[[ -0.263 -23.449   6.079  -3.890   0.987]
 [  3.018  -2.413  18.723   5.593   9.926]
 [ -2.847  12.639   7.571  22.407  -0.487]] yields 18.723

[[ -6.42   0.43   7.13   7.31  -2.22 -15.89]
 [ 17.42  13.37   2.86  -7.28  -6.64  -0.62]] yields -7.28

[[ -85.1   -4.0  -37.5   32.8  194.1  -62.9 -143.3]
 [ -74.7  -91.8   85.3  -33.8 -163.4 -141.4   19.4]
 [ -63.1  -97.9   56.7  -21.2 -124.1  -83.1   10.1]] yields -163.4

[[   1.56   15.95 -206.36   67.22  -66.96   41.76   99.78]
 [  49.74  -18.19  156.68   52.88  -43.77   34.42   84.46]] yields -43.77

[[-107.9  -85.5 -165.1  -66.0  -40.5]
 [ 191.3 -131.0  -80.9    0.5   21.9]] yields -80.9

[[ -0.4  -9.6  -3.9 -15.8 -13.6   2.5   0.1]
 [ -0.3 -11.5  -8.6 -18.7  -3.3  17.8   1.3]] yields -3.3

[[ 0.19  0.00  0.05  0.00]
 [ 0.06  0.18 -0.12 -0.19]
 [-0.05  0.00  0.08 -0.04]] yields 0.18

[[ 20.18   2.70  -4.66   5.23 -15.76  -2.24   5.23]
 [ 11.10   0.45   4.05  15.82  12.06  -4.25  15.82]
 [ -0.24 -14.94  -1.52 -10.95 -14.10   0.53 -10.95]] yields 12.06
---
[-.26 -.50  .23  .36] out .36

[ .05  .00 -.09 -.01 -.55] out -.01

[-.03 -.10 -.37  .16 -.01 -.06  .55] out .16

[-.18 -.63 -.09  .06 -.02] out .06

[ .12 -.23 -.27  .33 -.46  .22 -.21] out .33

[[-.07  .45  .05 -.29  .19  .14]
 [ .02  .01 -.01  .01  .01  .01]
 [ .12  .07  .06  .03 -.06  .20]] out -.29

[[ .31 -.46  .48 -.09  .04 -.47  .32]
 [ .23  .12  .02 -.35 -.34  .15  .29]
 [-.47  .00  .04  .62  .57 -.19 -.48]] out -.09
---
 .02  -.04  -.04  -.01  -.03   .01  -.07  -.01   .26   .04
-.01  -.06  -.01   .00  -.16   .04  -.13  -.02  -.45   .00
 .01   .01  -.02   .01  -.11  -.01   .13  -.01   .05  -.04
 .01   .03  -.04  -.02   .02  -.03  -.03  -.01  -.14   .03
 .06   .07   .07   .02   .06  -.05   .02   .03   .29  -.02
 .04  -.01  -.02   .00  -.04   .03  -.04   .03  -.01  -.13
-.02   .00  -.01  -.03  -.03   .01   .04  -.04   .17   .09
-.02   .01   .02  -.01  -.05   .00  -.07   .00   .10   .04
 .00  -.02   .10   .02   .08   .02   .14   .00   .00  -.05
 .02   .06  -.08  -.01   .03  -.05   .22  -.05  -.09   .12
result: .12

 .09  -.09  -.46   .07   .02  -.25   .39  -.09   .39   .17   .11
-.01   .10  -.05   .18  -.07  -.08  -.12  -.12   .07   .01  -.25
-.25   .16   .18   .05  -.04   .28  -.39   .01  -.47   .01  -.24
-.10   .07   .04  -.09  -.13   .06   .04   .22  -.19   .11   .16
 .12  -.16  -.18  -.03   .04  -.07   .22   .01   .18   .02   .20
-.07  -.07  -.06  -.03   .01   .25  -.05  -.03   .01  -.34   .32
 .14  -.22  -.11  -.05   .11  -.31   .30  -.09   .21  -.02   .22
 .04  -.05  -.27   .24   .00  -.26   .18  -.40   .48  -.03  -.05
-.29   .37  -.04   .15  -.26   .34  -.55   .02  -.36   .00  -.39
 .14   .01  -.14   .01  -.03  -.32   .31   .07   .16   .22  -.06
-.02  -.03   .07  -.04   .09   .15  -.15  -.10  -.06  -.17   .03
 .16  -.18  -.33   .06   .13  -.27   .47  -.13   .46   .08   .24
result: .24

-.06  -.08   .00   .08  -.04   .04
 .01   .06   .22   .00  -.02  -.02
 .00   .01   .03   .00   .00   .07
 .04   .06  -.08  -.03   .02  -.04
-.05  -.04  -.05  -.04  -.01  -.07
 .06   .10   .05   .04   .00   .09
 .14  -.01  -.60   .04   .02   .13
 .18   .16  -.05  -.14   .04   .00
result: .00

-.02  -.05   .05  -.15   .02  -.08  -.20   .09  -.07   .02  -.09  -.17  -.01  -.11
-.22   .31   .22  -.20   .34   .39  -.21   .23  -.12   .27  -.22  -.21   .26  -.17
 .23  -.20  -.08   .15  -.52  -.42   .08  -.51  -.09   .00   .14   .08  -.07  -.02
-.32   .18   .05  -.34   .49   .35  -.25   .48  -.07   .03  -.28  -.24   .09  -.18
 .15  -.04  -.16   .45  -.17  -.05   .49  -.07   .31  -.21   .42   .47  -.13   .41
-.12   .23   .28  -.26  -.05   .16  -.32  -.07  -.23   .33  -.26  -.31   .25  -.30
result: -.30

 .18   .22   .15  -.09  -.06   .17  -.20   .24  -.08   .12   .14   .24
 .14   .07   .06   .04   .24  -.03   .12   .10   .19  -.20  -.12   .09
 .26   .21   .19   .02  -.12   .23  -.32   .21  -.13   .21   .16   .24
-.06  -.16  -.10   .05   .24  -.17   .41  -.17   .30  -.22  -.07  -.21
 .30   .20   .22  -.04  -.14   .04  -.28   .13  -.23   .26   .04   .07
-.25  -.14  -.19  -.08   .15  -.15   .30  -.19   .20  -.27  -.16  -.18
 .18   .30   .31   .08   .02  -.49   .09  -.47  -.07   .06  -.36  -.49
-.26  -.16  -.16   .17  -.14  -.20   .05  -.27  -.01   .02  -.14  -.24
 .09   .21   .14   .12  -.10  -.49  -.02  -.48  -.19   .12  -.33  -.49
-.29  -.28  -.29   .13   .08   .08   .17   .02   .10   .01   .06  -.02
 .24   .30   .25   .11   .08  -.52   .26  -.46   .00  -.07  -.41  -.54
 .43   .39   .47  -.11  -.05  -.13  -.26  -.01  -.20   .06  -.09  -.02
result: -.02

 .19   .27  -.38  -.31   .01   .00  -.28  -.08  -.11  -.44  -.43  -.10  -.38  -.13
 .34   .33  -.17  -.11  -.11  -.11  -.12   .11  -.23  -.21  -.14  -.32  -.20  -.20
 .06   .14   .14   .10  -.09  -.16   .13   .27  -.27   .15   .11  -.26   .10  -.27
 .16   .18  -.44  -.35   .08   .05  -.34  -.14  -.02  -.43  -.50  -.12  -.42  -.11
 .04   .02   .31   .24  -.13  -.17   .21   .20  -.22   .32   .26  -.27   .31  -.15
-.23  -.28   .04  -.01   .15   .22  -.07  -.21   .30  -.01  -.04   .41   .02   .24
 .33   .31  -.04   .05  -.05  -.22   .05   .24  -.35  -.04   .01  -.38  -.01  -.24
result: -.24

 .00   .05   .10  -.07   .02   .03  -.22
-.10   .11   .15   .09   .29   .35  -.57
 .29   .14  -.12  -.16  -.03  -.38   .10
 .36   .22   .27  -.13   .18  -.17  -.21
-.25  -.09  -.14   .14  -.10   .15   .03
-.21   .01  -.43   .08  -.19  -.07   .05
 .20   .21   .47  -.04   .38   .20  -.58
 .04   .09   .18  -.11   .10   .07  -.37
result: -.37

 .04   .01  -.12  -.13  -.21  -.01  -.06  -.02  -.15   .07   .09   .11   .18   .31   .03  -.06
 .05   .11  -.15   .12   .10  -.08  -.23  -.20   .06   .15  -.22  -.02  -.03  -.09  -.15  -.15
 .08   .10  -.04   .13   .11  -.20   .10  -.11   .28   .10   .10   .06  -.12  -.03  -.39  -.27
 .09   .33  -.18   .22  -.19  -.26   .16  -.34  -.02   .15   .13  -.06  -.02   .22  -.59  -.33
 .07  -.05   .06   .05   .28  -.12   .03   .01   .40   .05   .06   .09  -.17  -.19  -.21  -.18
-.09  -.10   .12  -.06   .01   .15   .03   .15  -.11  -.14  -.05  -.07   .00  -.09   .29   .25
 .04   .05  -.13  -.07  -.23  -.03  -.05  -.07  -.20   .09   .06   .06   .17   .29  -.02  -.06
 .08  -.11  -.04  -.10   .15  -.08  -.11   .04   .28   .10   .06   .21   .00   .02  -.05  -.17
-.02  -.13  -.01  -.15   .00   .12  -.20   .08  -.08   .00  -.10   .07   .09   .02   .31   .12
-.01  -.13   .12  -.12   .02   .04   .14   .17   .08  -.08   .15   .09  -.01   .01   .13   .07
result: .07
